Here is a tiny trained network, its code and every weight. The questions are about switching its units off for an input and a class, where a switched-off unit gives its printed mean instead of its output.

import numpy as np


def w(rows, s, z=0):
    codes = np.array(rows[::2]) - 128.0
    scale = np.full(codes.shape[1], s)
    scale[-1] = z or s
    return codes * scale


def norm(h):
    return h / np.sqrt((h * h).mean(-1, keepdims=True) + 1e-5)


def f(y):
    return np.maximum(y, 0)


def log_softmax(a):
    a = a - a.max(-1, keepdims=True)
    return a - np.log(np.exp(a).sum(-1, keepdims=True))


def net(x, mask):
    res = np.array(x, float).reshape(1, 4) / 4 @ E
    u = 0
    for l in range(2):
        y = f(norm(res) @ A[l][:, :-1].T + A[l][:, -1])
        res = res + np.where(mask[u : u + 4], y, B[l][:, -1]) @ B[l][:, :-1]
        u += 4
    return log_softmax(norm(res)[-1] @ U[:, :-1].T + U[:, -1])


A, B = {}, {}
E = w([
[88,128,110,143,83,110,166,98,116,167,121,106],'x0',
[145,64,81,4,71,117,155,100,114,186,141,112],'x1',
[209,72,125,157,121,141,114,78,135,107,79,156],'x2',
[198,197,153,82,102,114,193,6,101,162,73,41],'x3',
],0.0032)
A[0] = w([
[175,106,119,15,99,123,146,50,122,150,106,112,205],'0.n0',
[186,129,143,18,155,131,112,171,127,109,145,130,241],'0.n1',
[203,138,138,177,142,132,126,66,133,115,98,128,1],'0.n2',
[196,9,105,151,123,134,105,124,132,113,111,170,187],'0.n3',
],0.014,0.00091)
B[0] = w([
[158,91,39,10,255,150,81,144,172,163,248,149,251],'0.n0',
[182,123,108,120,209,138,101,134,163,109,164,160,186],'0.n1',
[158,162,193,145,118,98,149,102,92,105,48,121,195],'0.n2',
[115,93,48,59,209,128,116,165,176,173,225,173,204],'0.n3',
],0.0058,0.018)
A[1] = w([
[168,181,166,143,138,143,116,127,119,88,128,89,224],'1.n0',
[140,151,120,76,195,160,81,162,139,103,203,101,226],'1.n1',
[94,172,113,54,118,134,150,90,111,162,165,58,211],'1.n2',
[78,112,127,154,173,136,84,250,138,98,180,175,254],'1.n3',
],0.013,0.00068)
B[1] = w([
[224,99,115,41,232,37,183,42,113,189,54,199,153],'1.n0',
[101,108,28,132,165,97,178,126,205,197,196,200,251],'1.n1',
[56,72,79,145,3,101,206,156,198,155,146,225,162],'1.n2',
[211,110,61,17,230,134,116,92,165,163,194,138,223],'1.n3',
],0.0036,0.026)
U = w([
[148,112,53,59,206,123,131,131,172,172,184,173,216],'0',
[87,141,161,179,77,174,86,162,99,97,114,57,16],'1',
[169,172,195,140,144,91,154,86,79,116,16,127,167],'2',
[96,126,164,174,56,172,87,160,101,93,113,73,28],'3',
[39,121,122,164,2,129,163,155,131,138,110,138,115],'4',
[73,133,172,155,86,197,95,178,72,105,102,59,4],'5',
[82,153,143,148,28,170,47,163,92,81,105,89,18],'6',
[105,141,163,176,66,196,93,152,88,84,119,67,21],'7',
],0.0077,0.0021)

Each question gives the input, the list of numbers given to net, and the class t.
The units are the neurons (one row each of A and B). Each row of codes is followed by its name. A weight is (code - 128) times the scale printed after its matrix; where a second scale follows, it is the last column's (A, B and U).
mask holds one flag per neuron, layer by layer. A switched-off neuron (its flag False) gives its mean, the last column of its row in B, instead of its output. The means were averaged over made-up inputs and are rounded, as every weight is.
A unit's drop is (log p(t) with every unit on - log p(t) with that unit switched off) / (log p(t) with every unit on - log p(t) with every unit switched off).
The circuit of an input: a set's keep is (log p(t) with only the set's units on - log p(t) with every unit switched off) / (log p(t) with every unit on - log p(t) with every unit switched off). Starting from all 8 units, units are removed one at a time, each time the one whose removal leaves the highest keep (on an exact tie, the one counted first), for as long as the keep stays at least 0.8.
circuit, biggest first: the units of the circuit, biggest drop first
top k neurons: the k neurons with the biggest drops, biggest first
top k neurons in layer l: the k neurons of layer l with the biggest drops, biggest first
drop of u: that unit's drop, to one decimal
input [8,-6,-3,3], class 2: top neuron in layer 1 : (1.n1)
input [-2,-4,6,3], class 2: top 3 neurons : (0.n2 0.n0 1.n1)
input [-7,-5,1,7], class 2: circuit, biggest first : (0.n2 0.n0 0.n3 1.n1)
input [3,-5,-3,4], class 2: circuit, biggest first : (0.n0 0.n3 1.n1 1.n3)
input [5,-8,8,0], class 2: top 4 neurons : (0.n2 0.n0 1.n1 1.n3)
input [6,-5,-7,5], class 4: top 2 neurons in layer 1 : (1.n3 1.n2)
input [8,-4,-3,0], class 4: top 3 neurons in layer 1 : (1.n3 1.n1 1.n0)
input [4,-7,5,5], class 2: drop of 0.n3 : 0.0
input [5,-6,5,1], class 2: drop of 0.n0 : 0.5
input [4,-6,4,5], class 2: drop of 1.n0 : 0.0
